Below is a small trained network, with its code and all its weights. Each question gives an input and a class and asks what happens when units are switched off, that is, made to give their printed mean instead of their output.

import numpy as np


def w(rows, s, z=0):
    codes = np.array(rows[::2]) - 128.0
    scale = np.full(codes.shape[1], s)
    scale[-1] = z or s
    return codes * scale


def f(y):
    return np.maximum(y, 0)


def log_softmax(a):
    a = a - a.max(-1, keepdims=True)
    return a - np.log(np.exp(a).sum(-1, keepdims=True))


def net(x, mask):
    res = np.array(x, float).reshape(1, 7) / 4 @ E
    y = f(res @ A[0][:, :-1].T + A[0][:, -1])
    res = res + np.where(mask, y, B[0][:, -1]) @ B[0][:, :-1]
    return log_softmax(res[-1] @ U[:, :-1].T + U[:, -1])


A, B = {}, {}
E = w([
[128,140,141,110,119,138,131,121],'x0',
[102,39,174,69,194,85,52,29],'x1',
[198,151,9,65,112,71,77,139],'x2',
[125,118,115,119,123,141,151,111],'x3',
[129,134,137,128,126,124,120,133],'x4',
[20,196,59,146,121,154,64,74],'x5',
[121,147,145,93,122,134,151,115],'x6',
],0.011)
A[0] = w([
[7,84,244,209,126,128,163,113,80],'n1',
[112,163,102,147,96,148,122,132,96],'n2',
[145,133,139,90,136,141,164,112,117],'n3',
[121,121,142,115,153,133,123,128,86],'n4',
[248,41,199,90,130,91,155,151,161],'n5',
[171,137,60,52,110,72,87,121,92],'n6',
[88,140,121,107,152,95,149,152,102],'n7',
[75,150,102,130,143,143,90,98,122],'n8',
[148,112,112,93,143,128,101,103,77],'n9',
[149,204,111,171,108,132,184,186,2],'n10',
[177,129,89,77,131,100,104,130,120],'n11',
[121,106,150,110,144,134,98,120,66],'n12',
[64,149,108,119,121,117,106,107,168],'n13',
[92,36,163,69,157,81,56,57,46],'n14',
[139,148,81,97,103,101,87,120,123],'n15',
[53,161,103,130,106,116,90,91,161],'n16',
[19,157,94,119,135,130,79,109,147],'n17',
],0.017,0.0044)
B[0] = w([
[160,158,85,90,184,205,87,127,238],'n1',
[139,127,135,121,89,110,145,141,170],'n2',
[134,124,130,154,142,120,111,138,147],'n3',
[142,141,124,133,119,125,128,137,142],'n4',
[97,74,175,164,185,54,149,110,249],'n5',
[150,150,104,108,170,202,103,128,220],'n6',
[145,101,97,162,123,112,96,148,134],'n7',
[118,113,153,134,157,83,143,135,193],'n8',
[139,145,107,114,105,124,122,133,164],'n9',
[114,147,117,121,31,109,133,128,207],'n10',
[135,142,115,114,164,175,112,127,188],'n11',
[120,129,97,134,96,145,153,123,156],'n12',
[117,89,123,147,149,106,148,121,190],'n13',
[126,167,115,125,2,121,144,153,251],'n14',
[132,140,125,113,160,170,111,124,191],'n15',
[131,97,163,154,153,87,132,111,211],'n16',
[110,90,172,151,162,82,147,124,227],'n17',
],0.026,0.024)
U = w([
[93,60,154,159,205,51,144,93,255],'0',
[169,162,72,62,213,205,65,112,76],'1',
[109,177,89,107,8,91,155,152,54],'2',
],0.011,0.00084)

Each question gives the input, the list of numbers given to net, and the class t.
The units are the neurons (one row each of A and B). Each row of codes is followed by its name. A weight is (code - 128) times the scale printed after its matrix; where a second scale follows, it is the last column's (A, B and U).
mask holds one flag per neuron, in row order. A switched-off neuron (its flag False) gives its mean, the last column of its row in B, instead of its output. The means were averaged over made-up inputs and are rounded, as every weight is.
A unit's drop is (log p(t) with every unit on - log p(t) with that unit switched off) / (log p(t) with every unit on - log p(t) with every unit switched off).
The circuit of an input: a set's keep is (log p(t) with only the set's units on - log p(t) with every unit switched off) / (log p(t) with every unit on - log p(t) with every unit switched off). Starting from the 12 units with the biggest drops (on a tie, the unit counted first), units are removed one at a time, each time the one whose removal leaves the highest keep (on an exact tie, the one counted first), for as long as the keep stays at least 0.8.
units of the circuit, in order: the units of the circuit, biggest drop first
k most important neurons: the k neurons with the biggest drops, biggest first
drop when u is switched off: that unit's drop, to one decimal
input [0,4,1,-2,-7,3,2], class 2: 2 most important neurons -> (n14; n5)
input [-1,7,2,3,-7,0,-4], class 2: units of the circuit, in order -> (n14)
input [5,2,1,1,-7,1,-2], class 2: units of the circuit, in order -> (n5; n1)
input [-4,-7,5,6,-5,-2,1], class 2: 2 most important neurons -> (n10; n1)
input [-7,-6,6,4,-1,-2,1], class 1: 2 most important neurons -> (n14; n6)
input [-5,-3,-5,-1,3,4,3], class 1: 2 most important neurons -> (n1; n5)
input [-3,6,-5,5,-8,-2,3], class 2: 2 most important neurons -> (n14; n6)
input [1,5,-5,6,-1,2,4], class 1: 2 most important neurons -> (n1; n10)
input [-1,-7,-6,-3,1,4,4], class 2: 3 most important neurons -> (n10; n6; n2)
input [0,0,8,0,0,-6,6], class 1: 2 most important neurons -> (n6; n11)
input [-6,-5,-6,-3,8,-4,2], class 1: 2 most important neurons -> (n1; n14)
input [7,-5,-4,-4,-1,3,7], class 2: 3 most important neurons -> (n10; n5; n6)
input [8,6,-3,6,-5,4,1], class 2: 2 most important neurons -> (n14; n5)
input [8,-1,-3,3,8,-1,-7], class 1: drop when n14 is switched off -> 0.1
input [5,2,-8,3,-5,-1,6], class 1: drop when n1 is switched off -> 0.1
input [5,-8,0,-6,-1,-5,7], class 2: drop when n10 is switched off -> 6.1
